Below are the code and all the weights of a small trained network. Each question names an input and a class and asks about switching units off, where a switched-off unit gives its printed mean instead of its output.

import numpy as np


def w(rows, s, z=0):
    codes = np.array(rows[::2]) - 128.0
    scale = np.full(codes.shape[1], s)
    scale[-1] = z or s
    return codes * scale


def f(y):
    return np.maximum(y, 0)


def log_softmax(a):
    a = a - a.max(-1, keepdims=True)
    return a - np.log(np.exp(a).sum(-1, keepdims=True))


def net(x, mask):
    res = np.array(x, float).reshape(1, 7) / 4 @ E
    y = f(res @ A[0][:, :-1].T + A[0][:, -1])
    res = res + np.where(mask, y, B[0][:, -1]) @ B[0][:, :-1]
    return log_softmax(res[-1] @ U[:, :-1].T + U[:, -1])


A, B = {}, {}
E = w([
[120,119,122,133,136,128,135,133],'x0',
[120,127,146,131,134,152,121,127],'x1',
[128,231,38,61,173,222,122,186],'x2',
[3,150,165,27,168,70,146,83],'x3',
[201,115,202,75,179,104,158,235],'x4',
[118,122,118,131,122,120,129,139],'x5',
[125,130,133,129,129,131,124,128],'x6',
],0.011)
A[0] = w([
[124,103,206,95,149,71,145,195,131],'N0',
[155,137,113,145,123,179,159,116,104],'N1',
[105,116,118,137,144,132,121,102,121],'N2',
[96,80,212,97,112,71,159,49,137],'N3',
[151,88,138,181,145,123,151,124,120],'N4',
[178,155,66,170,92,187,102,169,102],'N5',
[136,142,107,185,105,146,139,89,83],'N6',
[71,142,60,188,104,162,104,30,255],'N7',
[102,104,124,155,142,145,136,73,149],'N8',
[214,151,141,118,156,159,110,253,125],'N9',
[68,146,116,197,148,107,99,48,141],'N10',
[137,142,207,130,144,44,111,90,84],'N11',
[173,115,137,170,133,111,131,77,98],'N12',
[56,161,109,6,157,140,133,126,41],'N13',
[53,101,169,155,107,60,124,31,132],'N14',
[195,57,193,248,66,93,117,115,194],'N15',
[126,157,134,158,97,113,167,189,101],'N16',
],0.014,0.0079)
B[0] = w([
[122,49,169,102,190,125,76,110,204],'N0',
[119,154,74,163,172,83,94,163,153],'N1',
[110,144,138,107,113,196,172,149,143],'N2',
[110,19,92,144,98,148,107,150,218],'N3',
[148,144,137,92,95,82,103,113,164],'N4',
[142,117,42,155,154,172,83,124,196],'N5',
[81,155,108,120,158,153,111,127,155],'N6',
[126,228,29,191,115,155,112,90,219],'N7',
[146,135,103,149,83,85,126,126,159],'N8',
[244,123,142,156,72,119,134,218,223],'N9',
[141,85,108,142,65,117,211,136,182],'N10',
[52,98,142,113,176,163,86,154,184],'N11',
[125,163,122,114,90,112,146,117,159],'N12',
[144,242,208,103,115,81,188,84,197],'N13',
[90,94,110,186,66,128,175,174,215],'N14',
[127,249,233,86,132,96,210,75,252],'N15',
[140,128,174,138,102,166,132,138,145],'N16',
],0.022,0.025)
U = w([
[96,232,130,123,115,111,178,12,170],'0',
[142,99,124,192,52,151,155,210,205],'1',
[165,171,255,37,171,74,138,111,176],'2',
[80,30,192,79,185,130,90,146,67],'3',
[154,186,53,156,180,199,56,88,2],'4',
],0.0084,0.0033)

Each question gives the input, the list of numbers given to net, and the class t.
The units are the neurons (one row each of A and B). Each row of codes is followed by its name. A weight is (code - 128) times the scale printed after its matrix; where a second scale follows, it is the last column's (A, B and U).
mask holds one flag per neuron, in row order. A switched-off neuron (its flag False) gives its mean, the last column of its row in B, instead of its output. The means were averaged over made-up inputs and are rounded, as every weight is.
A unit's drop is (log p(t) with every unit on - log p(t) with that unit switched off) / (log p(t) with every unit on - log p(t) with every unit switched off).
The circuit of an input: a set's keep is (log p(t) with only the set's units on - log p(t) with every unit switched off) / (log p(t) with every unit on - log p(t) with every unit switched off). Starting from the 12 units with the biggest drops (on a tie, the unit counted first), units are removed one at a time, each time the one whose removal leaves the highest keep (on an exact tie, the one counted first), for as long as the keep stays at least 0.8.
units of the circuit, in order: the units of the circuit, biggest drop first
most important unit: the unit with the biggest drop
top k neurons: the k neurons with the biggest drops, biggest first
drop when u is switched off: that unit's drop, to one decimal
input [4,-2,-8,0,8,5,-8], class 2: units of the circuit, in order => N15
input [5,-5,-7,-3,2,2,-6], class 2: units of the circuit, in order => N15; N7
input [-8,4,8,0,-2,6,7], class 4: top 2 neurons => N15; N5
input [-1,3,-8,1,-6,-3,-1], class 1: top 4 neurons => N14; N3; N10; N13
input [-2,-1,4,-6,0,-5,-2], class 4: top 4 neurons => N5; N14; N10; N3
input [-1,0,0,-6,6,5,-8], class 2: top 2 neurons => N15; N14
input [4,8,-6,1,-5,-1,8], class 1: top 4 neurons => N14; N3; N13; N10
input [8,6,1,-5,-6,0,-6], class 4: top 3 neurons => N5; N13; N7
input [-3,-1,-2,-7,1,-3,-4], class 2: top 2 neurons => N7; N15
input [0,4,-2,1,3,-2,-7], class 3: top 2 neurons => N13; N15
input [-2,5,-1,8,-6,-5,-7], class 1: top 2 neurons => N14; N15
input [4,3,-8,8,0,-5,2], class 1: top 2 neurons => N14; N10
input [8,-4,-8,1,-7,1,-8], class 1: top 2 neurons => N14; N3
input [1,7,2,7,4,-2,-6], class 2: most important unit => N13
input [4,-2,0,3,6,4,2], class 3: top 2 neurons => N15; N0
input [3,-7,7,0,-5,2,-3], class 4: top 2 neurons => N15; N5
input [-6,-1,-2,0,3,4,0], class 2: drop when N12 is switched off => 0.0
input [5,4,-6,0,3,6,4], class 2: drop when N15 is switched off => 2.6
input [-1,-7,-7,6,2,-4,-4], class 3: drop when N0 is switched off => 0.1
input [-6,-5,-4,1,6,-7,5], class 3: top neuron => N13
input [4,-3,-1,6,6,0,2], class 3: drop when N15 is switched off => 0.2
